Below is a small trained network, with its code and all its weights. Each question gives an input and a class and asks what happens when units are switched off, that is, made to give their printed mean instead of their output.

import numpy as np


def w(rows, s, z=0):
    codes = np.array(rows[::2]) - 128.0
    scale = np.full(codes.shape[1], s)
    scale[-1] = z or s
    return codes * scale


def norm(h):
    return h / np.sqrt((h * h).mean(-1, keepdims=True) + 1e-5)


def f(y):
    return y / 2 * (1 + np.tanh(0.7978845608 * (y + 0.044715 * y**3)))


def log_softmax(a):
    a = a - a.max(-1, keepdims=True)
    return a - np.log(np.exp(a).sum(-1, keepdims=True))


def net(x, mask):
    res = np.array(x, float).reshape(1, 7) / 4 @ E
    u = 0
    for l in range(3):
        y = f(norm(res) @ A[l][:, :-1].T + A[l][:, -1])
        res = res + np.where(mask[u : u + 7], y, B[l][:, -1]) @ B[l][:, :-1]
        u += 7
    return log_softmax(norm(res)[-1] @ U[:, :-1].T + U[:, -1])


A, B = {}, {}
E = w([
[117,127,138,90,68],'x0',
[108,152,126,194,80],'x1',
[182,48,208,97,95],'x2',
[124,190,254,126,154],'x3',
[105,83,133,137,173],'x4',
[170,180,86,143,147],'x5',
[165,162,136,156,175],'x6',
],0.0076)
A[0] = w([
[139,28,186,57,21,34],'0.n1',
[23,14,172,140,199,4],'0.n2',
[144,159,93,60,199,50],'0.n3',
[77,225,209,149,56,44],'0.n4',
[234,140,142,196,177,19],'0.n5',
[128,186,49,37,163,57],'0.n6',
[90,120,8,173,33,48],'0.n7',
],0.012,0.0043)
B[0] = w([
[207,54,156,51,121,250],'0.n1',
[50,76,147,222,105,194],'0.n2',
[104,108,143,130,207,164],'0.n3',
[130,219,172,120,129,204],'0.n4',
[222,104,111,198,164,163],'0.n5',
[60,131,140,80,182,195],'0.n6',
[136,150,5,144,106,253],'0.n7',
],0.024,0.0066)
A[1] = w([
[161,143,94,180,81,76],'1.n1',
[93,144,13,113,79,27],'1.n2',
[166,71,176,44,78,55],'1.n3',
[168,68,168,47,78,38],'1.n4',
[123,113,152,145,125,93],'1.n5',
[42,56,172,210,75,6],'1.n6',
[132,250,195,122,78,14],'1.n7',
],0.015,0.0026)
B[1] = w([
[108,128,147,87,220,171],'1.n1',
[137,188,26,142,92,255],'1.n2',
[176,43,133,60,91,248],'1.n3',
[166,42,139,42,85,245],'1.n4',
[125,142,117,136,111,131],'1.n5',
[6,90,158,232,31,202],'1.n6',
[165,238,229,125,98,210],'1.n7',
],0.019,0.0071)
A[2] = w([
[132,115,102,122,118,4],'2.n1',
[165,71,183,177,159,71],'2.n2',
[147,38,137,41,114,50],'2.n3',
[134,180,17,120,107,62],'2.n4',
[102,129,5,135,85,95],'2.n5',
[120,145,41,98,111,135],'2.n6',
[18,92,147,20,194,73],'2.n7',
],0.013,0.0025)
B[2] = w([
[103,159,156,107,137,126],'2.n1',
[156,127,31,159,68,164],'2.n2',
[163,64,172,30,117,236],'2.n3',
[106,162,13,61,119,240],'2.n4',
[104,196,72,90,44,253],'2.n5',
[95,176,82,74,87,215],'2.n6',
[41,62,197,78,248,185],'2.n7',
],0.014,0.0071)
U = w([
[208,9,164,46,48,208],'0',
[53,97,143,125,222,38],'1',
[237,95,101,223,177,15],'2',
[47,64,150,232,51,78],'3',
[166,238,225,138,105,142],'4',
[91,175,4,89,82,250],'5',
],0.014,0.0017)

Each question gives the input, the list of numbers given to net, and the class t.
The units are the neurons (one row each of A and B). Each row of codes is followed by its name. A weight is (code - 128) times the scale printed after its matrix; where a second scale follows, it is the last column's (A, B and U).
mask holds one flag per neuron, layer by layer. A switched-off neuron (its flag False) gives its mean, the last column of its row in B, instead of its output. The means were averaged over made-up inputs and are rounded, as every weight is.
A unit's drop is (log p(t) with every unit on - log p(t) with that unit switched off) / (log p(t) with every unit on - log p(t) with every unit switched off).
The circuit of an input: a set's keep is (log p(t) with only the set's units on - log p(t) with every unit switched off) / (log p(t) with every unit on - log p(t) with every unit switched off). Starting from the 12 units with the biggest drops (on a tie, the unit counted first), units are removed one at a time, each time the one whose removal leaves the highest keep (on an exact tie, the one counted first), for as long as the keep stays at least 0.8.
circuit, biggest first: the units of the circuit, biggest drop first
unit that matters most: the unit with the biggest drop
top k neurons: the k neurons with the biggest drops, biggest first
top k neurons in layer l: the k neurons of layer l with the biggest drops, biggest first
drop of u: that unit's drop, to one decimal
input [-8,-1,-8,5,-5,7,-7], class 4: top 2 neurons in layer 0	0.n7; 0.n1
input [-1,-4,7,3,8,-7,5], class 3: circuit, biggest first	0.n2
input [-5,-2,5,5,-4,4,-2], class 2: top 2 neurons	0.n5; 0.n1
input [-8,-4,-2,3,-7,-3,-4], class 4: circuit, biggest first	0.n4; 0.n1; 1.n7
input [3,-6,-7,4,0,-7,6], class 1: circuit, biggest first	0.n3; 2.n7
input [-4,-4,-4,-4,3,6,6], class 1: top 2 neurons	0.n6; 0.n7
input [-2,3,-8,3,4,7,6], class 2: top 2 neurons	0.n7; 1.n2
input [7,-7,-5,8,6,-4,-3], class 3: circuit, biggest first	0.n2; 1.n6
input [1,-3,3,-3,1,2,6], class 2: top 2 neurons	0.n5; 0.n1
input [-3,6,1,1,2,-2,4], class 4: circuit, biggest first	0.n1; 0.n7; 1.n4
input [3,7,8,7,-8,3,1], class 4: top 2 neurons	0.n4; 1.n7
input [2,-5,-8,-5,7,8,6], class 1: top 3 neurons in layer 0	0.n6; 0.n3; 0.n7
input [-3,-5,3,6,-4,1,7], class 2: top 2 neurons in layer 0	0.n5; 0.n1
input [4,-1,-2,8,4,-7,3], class 4: unit that matters most	0.n4
input [7,-5,-2,2,1,-2,7], class 1: top 2 neurons in layer 0	0.n1; 0.n3
input [-4,-2,0,-3,1,2,3], class 2: top 2 neurons in layer 0	0.n5; 0.n7
input [-8,1,-5,2,-2,4,1], class 2: top 3 neurons	0.n7; 0.n5; 1.n2
input [2,-7,7,6,8,3,8], class 2: top 4 neurons	0.n5; 0.n1; 1.n4; 1.n3
input [7,-3,-1,7,-5,0,7], class 4: drop of 1.n2	0.0
input [-8,1,6,5,4,1,-7], class 3: drop of 1.n6	0.6
input [-4,7,8,-5,8,-2,2], class 3: circuit, biggest first	0.n2
input [0,1,-3,-4,6,-6,-8], class 3: drop of 1.n6	0.8
